-3; -4; 27; 19; -2; -8; 16; 17; 0; 7; -2; -2; 18; -30; -6; 18; -20; -28; 12; 2; 1; -8; 6; 48; -9; 9; 5; -8; 31; -7; 24; 15; -18; 2; 29; -8; -1; -12; -6; -3; 4; -7; 13; -7; -8; -5; 23 | <16>
-2; -12; 24; 6; 27; 4; 4; 1; 1; -20; 9; -4; 4; -4; -11; 30; -19; -23; -4; -9; 19; -3; 6; 5; 5; 31; 5; -4; 33; -4; 11; 10; -5; 9; -5; -1; 3; -14; 7; 2; 24; -8; -1; 0; -6; -6; 9 | <7>
0; -4; -18; 35; 28; 6; 27; -23; 16; -6; -1; -2; 19; 7; 1; 20; -9; -57; 1; -1; 21; 25; -3; 10; 4; 41; 0; 3; -4; -2; -4; 10; -36; 16; 18; -2; -10; -15; 11; 3; 54; -23; 37; 10; -7; -30; -17 | <15>
15; -15; -32; 40; 8; -6; 36; -18; 7; -19; 8; -12; -13; -26; -9; 23; 3; -29; -4; 1; 31; 7; -18; 27; 1; 12; -13; -4; -19; 0; -10; 21; -44; -29; 18; 13; -8; -13; 0; -12; 19; -14; 12; 1; -9; -3; -17 | <7>
-8; 1; -66; 34; 14; 36; 18; -59; 22; -1; -13; -11; 0; 55; 4; 30; -6; -66; -17; 4; 28; 42; -19; -8; 18; 42; -6; 12; -11; 10; -7; 1; -57; 27; 23; -15; -28; 9; 45; 22; 61; -43; 63; 20; -6; -22; -26 | <7>
-5; 7; 35; -41; 35; 6; 7; 18; -6; 24; 11; 3; -19; 33; -2; 61; 10; -19; 24; 2; 17; -4; -15; -16; 31; 35; -10; -4; 46; 9; 22; -2; 12; 28; 9; -23; -1; 11; 12; 13; 36; 5; -1; 2; 10; 16; 3 | <15>
0; -18; -30; -1; 4; 3; 8; -13; -1; 6; 19; -4; -12; 7; 0; 10; -10; 10; -7; 5; 19; 19; -2; -4; -2; 7; -2; 0; -5; -3; -3; -17; -15; 7; 11; -14; -11; -3; -1; 1; 10; 5; 6; 7; 10; -6; -10 | <9>
6; -3; 5; 4; 18; 16; 16; -5; -1; 4; -7; -6; 14; 7; 3; 35; 4; -37; 6; -11; -5; 9; -16; -12; -1; 48; -7; 5; 24; -3; 17; 4; -19; 18; -10; -19; -4; -11; 5; 21; 30; -6; 14; -34; -4; 21; -5 | <16>
8; -7; -18; 34; -6; 8; 7; -7; 7; -15; 0; -6; 10; -26; -6; -36; -15; -8; -7; 2; 18; -1; 6; 36; -15; -1; 2; 0; -13; 0; -20; 11; -33; -11; 14; 13; -7; -9; 10; -12; -8; -15; 8; -11; -10; -6; 4 | <6>
8; -3; 50; -5; 14; -3; 7; 29; -14; 4; 0; 40; 30; -11; -15; 19; 0; -23; -3; 7; 6; -9; -1; -2; 0; 26; -6; 10; 11; 6; 11; 1; 7; 21; -23; -8; 10; -13; -2; 2; -2; 6; 8; -19; -11; 6; 13 | <7>
4; -8; 43; 42; -5; -18; 4; 26; -1; -18; -9; -9; 17; -71; -12; -19; -1; -19; 9; -3; -2; -25; 21; 38; -25; 0; -1; -2; 17; -8; 2; 21; -8; -20; -7; 15; 0; -23; -12; -12; -21; 0; -23; -3; -17; -1; 25 | <7>
1; -6; 48; -7; 70; 3; 11; 11; 5; 6; 1; 2; 16; -5; -2; 31; 0; -43; 20; -8; -5; 4; 4; 3; -2; 39; -12; -12; 25; 8; 25; 20; -10; 23; -17; -34; 0; -18; 3; 12; 27; -14; 24; 0; -10; 8; 21 | <16>
3; 0; 30; -26; 25; 8; 2; 8; 2; 21; -1; -8; 4; 27; 7; 46; 12; -20; -62; -5; 2; 8; 4; -24; -8; 23; -10; -9; 36; 9; 25; 3; 24; 31; -27; -18; 7; -5; 27; 7; 21; -14; 4; 1; 13; 3; 14 | <6>
6; -17; -44; 68; 19; 26; 34; -30; 11; -9; -12; -19; 13; -10; -3; 34; -5; -74; -14; -3; 29; 19; 1; 36; -1; 31; -11; 7; 5; 2; -19; 24; -55; -5; 20; -17; -19; -13; 6; 5; 33; -35; 41; 0; 0; -11; -5 | <6>
-2; 14; 36; -28; -12; -4; -15; 26; 12; 8; 2; 0; -5; 2; 0; 5; -4; 16; 17; -3; -14; -18; 6; -15; -9; -7; -3; -6; 38; 2; 23; -7; 41; 12; -28; -5; 10; -20; 12; 4; -12; 17; -14; -5; 4; 4; 20 | <7>
14; -2; -23; 10; 11; 3; 9; 2; 8; 3; 1; -10; 0; 21; 8; 11; -15; -15; -2; 0; 10; 11; -3; 28; 8; 15; -8; 6; 6; -3; -2; 1; -16; 5; 7; 0; -2; 0; -2; 7; 12; 1; 12; 7; 21; 4; -8 | <15>
-12; -3; 24; 15; 31; 11; 11; -9; 6; 1; -10; 0; 18; 1; 2; -1; 2; -56; 3; 2; -6; 4; -23; 9; 1; 40; 2; 13; 7; 2; 4; 6; -32; 26; 0; -1; -8; -21; 4; 22; 25; -20; 64; 10; -6; -14; 10 | <7>
-15; 17; 15; -25; -13; -7; -6; 0; 10; -7; -1; 22; 3; 17; 12; -15; 9; 17; 6; 0; -11; 1; -9; -62; -3; -18; 3; 3; -5; 7; -3; -18; 19; 8; -7; 0; 7; 4; 3; 2; -19; 1; 0; 5; 6; 18; 3 | <7>
1; 6; -53; 22; 3; 9; 6; -34; 7; 0; -11; -7; -3; 25; 0; 3; -50; -21; -21; 0; -11; 28; -5; -6; 12; -1; -6; 5; -32; -1; -15; -8; -42; 8; 9; 1; -12; 7; 3; 13; 13; -30; 26; 42; -1; -38; -15 | <16>
11; -17; -31; 57; 16; 15; 17; -31; 28; -15; -6; 8; 10; -4; -6; 13; -4; -63; -4; 1; 31; 11; 3; 2; 5; 45; 10; -10; 4; -8; -7; 25; -60; -5; 23; 0; -13; -18; 8; -13; 22; -30; 19; 9; -7; -4; -11 | <6>
-7; 5; 35; -62; 22; -8; -2; 19; -21; 22; 6; 8; -10; 3; -1; 17; 4; 3; 11; 5; -23; -8; -10; -5; 0; 25; 1; -12; 7; 7; 17; -4; 38; 4; -21; -1; 2; 2; -6; 4; -13; 16; 2; -1; -6; 12; 14 | <16>
-1; 13; -21; -31; -49; -15; -40; 38; -5; 3; -19; 13; -26; 2; 3; -45; 2; 81; -11; 3; -12; -12; 23; -45; -12; -81; 3; -11; -45; 26; -14; -21; 58; 2; -5; 16; 24; 29; -16; -20; -65; 27; -55; -12; 10; -35; -13 | <6>
-2; 11; 47; -27; -12; -12; -11; 34; -9; 30; -13; 18; -2; -22; 6; -39; -3; 31; 9; -5; -24; -45; 4; -12; -13; -21; 3; 3; 10; 0; 5; -18; 8; 19; -22; -4; -7; 1; -3; 0; -37; 12; -34; 0; -5; 22; 24 | <9>
-10; 3; 41; -10; 16; -35; -1; 35; -13; 9; -8; -4; 19; -21; -6; 6; 2; -9; 13; -7; -3; -6; 5; 4; -13; 7; -12; 1; 25; 12; 7; 11; 10; 12; -27; -8; 6; -1; 8; 7; -2; 2; 4; -8; 6; 10; 26 | <7>
-12; 15; 12; -23; 1; 0; -6; -7; -13; 14; -6; 13; 19; 27; 8; -37; 7; -4; 6; 17; -31; 16; -5; -13; 3; -9; -3; 12; -12; 2; 5; -15; 10; 36; -17; -16; -1; 21; 6; 18; -6; -8; 35; 5; 6; 4; 5 | <16>
10; -21; -29; 49; -28; -2; 8; -10; 10; -30; 3; -26; 7; -44; 13; -49; -2; -2; -19; 3; 7; -10; 19; 46; -12; -24; 17; 12; -31; 2; -17; 16; -33; -41; 15; 27; -2; -6; 9; -9; -39; -1; -12; -5; -18; -17; -17 | <9>
7; 5; 74; 9; 9; 4; 9; 20; -4; 2; 5; 11; 25; -35; -14; -6; 4; -23; -2; -7; -20; -14; 4; 26; -13; 20; -15; 14; -4; -2; -5; 0; 3; 3; -18; 4; 7; -20; -2; 12; -3; 12; 15; -14; -24; 8; 22 | <9>
-5; 5; 44; -49; 7; -21; -1; 26; -9; 23; 2; 13; -16; 27; 9; 29; 6; 6; 15; 36; -10; -8; -8; -32; 16; 1; 4; 2; 31; -3; 21; -7; 50; 29; -22; -7; 8; 20; -2; 9; 8; 21; -11; -10; 17; 13; 12 | <6>
3; -15; -32; 36; 0; -10; 22; -36; 17; 3; -3; -9; -6; -8; -5; -3; -1; -27; -14; -9; 25; 14; -6; 13; -7; 19; 5; -1; -21; -3; -12; 11; -31; -8; 28; 3; -13; -8; 5; -2; 10; -16; 17; 5; -5; -12; 7 | <6>
4; -11; -4; 34; 15; 0; 21; 17; 12; -20; 0; -10; 2; -29; -4; -16; 4; -34; -5; -4; 11; -6; 6; 26; 0; 13; 7; -9; 15; -3; 7; 20; -31; -7; 10; -2; -13; -17; -6; -3; 13; -11; 7; 1; -6; -3; -10 | <15>
-2; -14; 57; 4; 17; -9; -8; 25; -3; 6; 44; -15; 19; -40; -13; -20; -4; -20; 8; -3; -17; -22; 20; 20; -11; 21; 4; 10; 19; -5; 26; 14; -3; 4; -3; 5; -10; -21; 9; 4; 4; -1; 2; -10; -17; 9; 26 | <9>

7; 24; -3; -25; 1; -3; -4; -6; 11; 38; 0; -3; -3; -3; 0; -8; -9; 7; 7; 2; -1; -8; -13; 1; 1; -13; -10; 5; 6; -8; 6; 9; 10; -11; 2; 3; 3; 13; 1; 2; -10; -1; 25; 1; 13; -6; -19 | Q
9; -6; 2; 7; 11; -6; -39; -9; 4; 68; 5; 1; -3; 2; -15; -2; -9; 21; -3; 40; -2; -2; 44; 0; -13; -34; -8; 8; 16; -7; -21; 4; 17; 15; 2; 3; -5; 24; 23; -7; -7; 17; 46; -11; 1; -4; -53 | J
3; -3; 4; 6; 3; -5; -25; -6; 1; 39; -3; 18; -1; -4; -14; 2; -3; 2; -2; 34; -1; 3; 35; 1; -13; -26; 5; 4; 12; 1; -15; 3; 6; 13; 3; -2; -1; 14; 24; -2; -1; 10; 27; -7; -2; 2; -32 | J
-3; 2; 3; 0; -7; 9; -10; 0; 5; 31; 2; 6; 0; -3; -6; 0; 13; -8; -3; 9; -1; 4; 14; 2; -9; 6; 5; -5; 9; 0; -7; 0; 0; 14; -2; 2; 8; -2; -4; 10; 11; -8; -3; -4; -8; 9; -3 | J
-22; -46; -1; 6; -11; -1; -6; 13; -11; 3; 16; 22; 15; 15; -10; 19; 50; -25; -18; 48; 10; 32; 36; 6; -22; 67; 41; -29; 7; 28; -46; -30; -30; 59; -22; -15; 27; -27; -12; 5; 52; -1; -91; -3; -47; 49; 20 | J
